Below is a small trained network, with its code and all its weights. Each question gives an input and a target symbol and asks what happens when units are switched off, that is, made to give their printed mean instead of their output.

import numpy as np


def w(rows, s, z=0):
    codes = np.array(rows[::2]) - 128.0
    scale = np.full(codes.shape[1], s)
    scale[-1] = z or s
    return codes * scale


def f(y):
    return np.maximum(y, 0)


def softmax(a):
    e = np.exp(a - a.max(-1, keepdims=True))
    return e / e.sum(-1, keepdims=True)


def log_softmax(a):
    a = a - a.max(-1, keepdims=True)
    return a - np.log(np.exp(a).sum(-1, keepdims=True))


def net(x, mask):
    ids = ['ελξπστφ'.index(c) for c in x.split()]
    T = len(ids)
    res = E[ids] + P[:T]
    r = res
    for j in range(2):
        rows = slice(2 * j, 2 * j + 2)
        q, k, v = (r @ M[0][rows].T for M in (Q, K, V))
        z = softmax(np.where(np.tri(T) > 0, q @ k.T / 2**0.5, -1e9)) @ v
        o = O[0][rows]
        res = res + np.where(mask[j], z, o[:, -1]) @ o[:, :-1]
    y = f(res @ A[0][:, :-1].T + A[0][:, -1])
    res = res + np.where(mask[2:18], y, B[0][:, -1]) @ B[0][:, :-1]
    return log_softmax(res[-1] @ U[:, :-1].T + U[:, -1])


Q, K, V, O, A, B = {}, {}, {}, {}, {}, {}
E = w([
[118,106,125,153,188],'ε',
[113,116,159,114,160],'λ',
[127,105,90,112,156],'ξ',
[147,159,167,152,228],'π',
[210,205,136,89,253],'σ',
[231,141,40,104,217],'τ',
[201,120,158,20,149],'φ',
],0.011)
P = w([
[20,75,92,94,210],'0',
[52,247,22,127,128],'1',
[69,38,91,80,211],'2',
[69,192,77,154,120],'3',
[106,25,111,99,189],'4',
[96,163,111,176,97],'5',
[146,20,134,110,168],'6',
[130,143,136,197,77],'7',
[182,9,152,131,148],'8',
[164,127,161,217,57],'9',
[218,2,173,143,127],'10',
],0.0086)
Q[0] = w([
[124,22,166,169,251],'h1',
[100,217,144,227,101],'h1',
[103,218,182,137,114],'h2',
[116,191,57,174,38],'h2',
],0.02)
K[0] = w([
[252,73,153,194,64],'h1',
[68,141,127,194,182],'h1',
[47,170,129,87,172],'h2',
[33,117,43,110,109],'h2',
],0.023)
V[0] = w([
[63,184,162,147,175],'h1',
[192,102,12,252,185],'h1',
[202,215,133,44,185],'h2',
[169,63,20,80,41],'h2',
],0.014)
O[0] = w([
[226,115,136,137,49,136],'h1',
[72,175,107,2,116,234],'h1',
[50,219,114,144,181,254],'h2',
[129,89,43,191,53,94],'h2',
],0.0099,0.009)
A[0] = w([
[132,192,121,79,23,90],'n1',
[111,186,124,66,49,83],'n2',
[75,131,192,148,39,253],'n3',
[190,176,144,127,85,230],'n4',
[99,156,112,138,130,30],'n5',
[194,43,125,98,126,131],'n6',
[63,200,183,153,1,19],'n7',
[152,83,136,62,100,30],'n8',
[179,102,176,98,123,1],'n9',
[90,153,140,130,94,247],'n10',
[168,63,169,147,85,22],'n11',
[137,189,200,189,82,93],'n12',
[99,99,132,149,27,89],'n13',
[118,64,94,122,93,118],'n14',
[167,85,92,135,206,54],'n15',
[178,43,119,72,151,146],'n16',
],0.017,0.0057)
B[0] = w([
[124,175,172,74,190,206],'n1',
[102,89,107,190,66,254],'n2',
[36,164,119,133,132,145],'n3',
[205,104,111,147,112,171],'n4',
[161,91,165,122,133,189],'n5',
[125,203,133,226,197,146],'n6',
[254,79,120,137,125,152],'n7',
[127,138,51,167,156,143],'n8',
[100,106,35,84,53,134],'n9',
[144,172,106,123,133,216],'n10',
[89,50,151,155,49,130],'n11',
[24,140,117,103,133,146],'n12',
[31,89,85,79,92,132],'n13',
[95,132,206,164,190,143],'n14',
[137,64,91,121,135,168],'n15',
[169,100,207,96,62,163],'n16',
],0.031,0.012)
U = w([
[161,112,154,148,111,3],'ε',
[253,189,80,151,137,169],'λ',
[150,128,189,147,155,37],'ξ',
[153,107,172,53,111,71],'π',
[155,94,96,135,186,54],'σ',
[39,157,141,134,118,180],'τ',
[138,223,122,89,204,251],'φ',
],0.0071,0.0051)

Each question gives the input, a string of symbols that net reads in full, and the target symbol t.
The units are the heads (2 rows each of Q, K, V and O) and the neurons (one row each of A and B). Each row of codes is followed by its name. A weight is (code - 128) times the scale printed after its matrix; where a second scale follows, it is the last column's (O, A, B and U).
mask holds one flag per unit, heads first, then neurons. A switched-off unit (its flag False) gives its mean, the last column of its rows in O or B, instead of its output. The means were averaged over made-up inputs and are rounded, as every weight is.
A unit's drop is (log p(t) with every unit on - log p(t) with that unit switched off) / (log p(t) with every unit on - log p(t) with every unit switched off).
The circuit of an input: a set's keep is (log p(t) with only the set's units on - log p(t) with every unit switched off) / (log p(t) with every unit on - log p(t) with every unit switched off). Starting from the 12 units with the biggest drops (on a tie, the unit counted first), units are removed one at a time, each time the one whose removal leaves the highest keep (on an exact tie, the one counted first), for as long as the keep stays at least 0.8.
circuit, biggest first: the units of the circuit, biggest drop first
unit that matters most: the unit with the biggest drop
top k neurons: the k neurons with the biggest drops, biggest first
heads that matter: for each layer, one digit per head in row order, 1 if its drop is at least 0.15 and else 0, layers parted by /
input ε ξ λ, target ξ: circuit, biggest first	(n6; h2; n16; h1)
input τ σ σ λ ξ φ, target λ: circuit, biggest first	(h1; n4)
input τ τ σ λ, target λ: heads that matter	00
input ε τ σ ξ τ ε ε, target τ: heads that matter	10
input ε λ ε σ π, target φ: unit that matters most	n2
input ε φ π τ λ ε λ, target ε: circuit, biggest first	(h2; n16; n6; n1)
input ε π ε π σ φ π ε ε, target π: heads that matter	11
input π τ τ σ λ, target τ: circuit, biggest first	(h1; n2)
input σ ε ξ σ σ ε π σ φ σ, target τ: circuit, biggest first	(n12; h2)
input ξ π σ ε, target λ: top 3 neurons	(n4; n2; n12)
input λ λ ξ ε ξ φ, target λ: circuit, biggest first	(n4; h1)
input σ ε λ π ξ, target π: heads that matter	01
input φ λ φ φ λ, target σ: heads that matter	10
input φ π λ σ λ ξ ξ σ τ σ, target τ: top 4 neurons	(n12; n2; n7; n1)
input π ξ λ τ ε π ξ, target π: heads that matter	11
input σ π ξ λ, target λ: top 3 neurons	(n7; n4; n2)
input ξ σ ε, target φ: top 2 neurons	(n2; n10)
input π ε τ σ, target λ: top 2 neurons	(n4; n2)
input φ τ σ ξ π τ ξ, target τ: unit that matters most	h1
input φ σ σ ξ λ σ ξ ξ τ τ ξ, target τ: circuit, biggest first	(n2; h1)
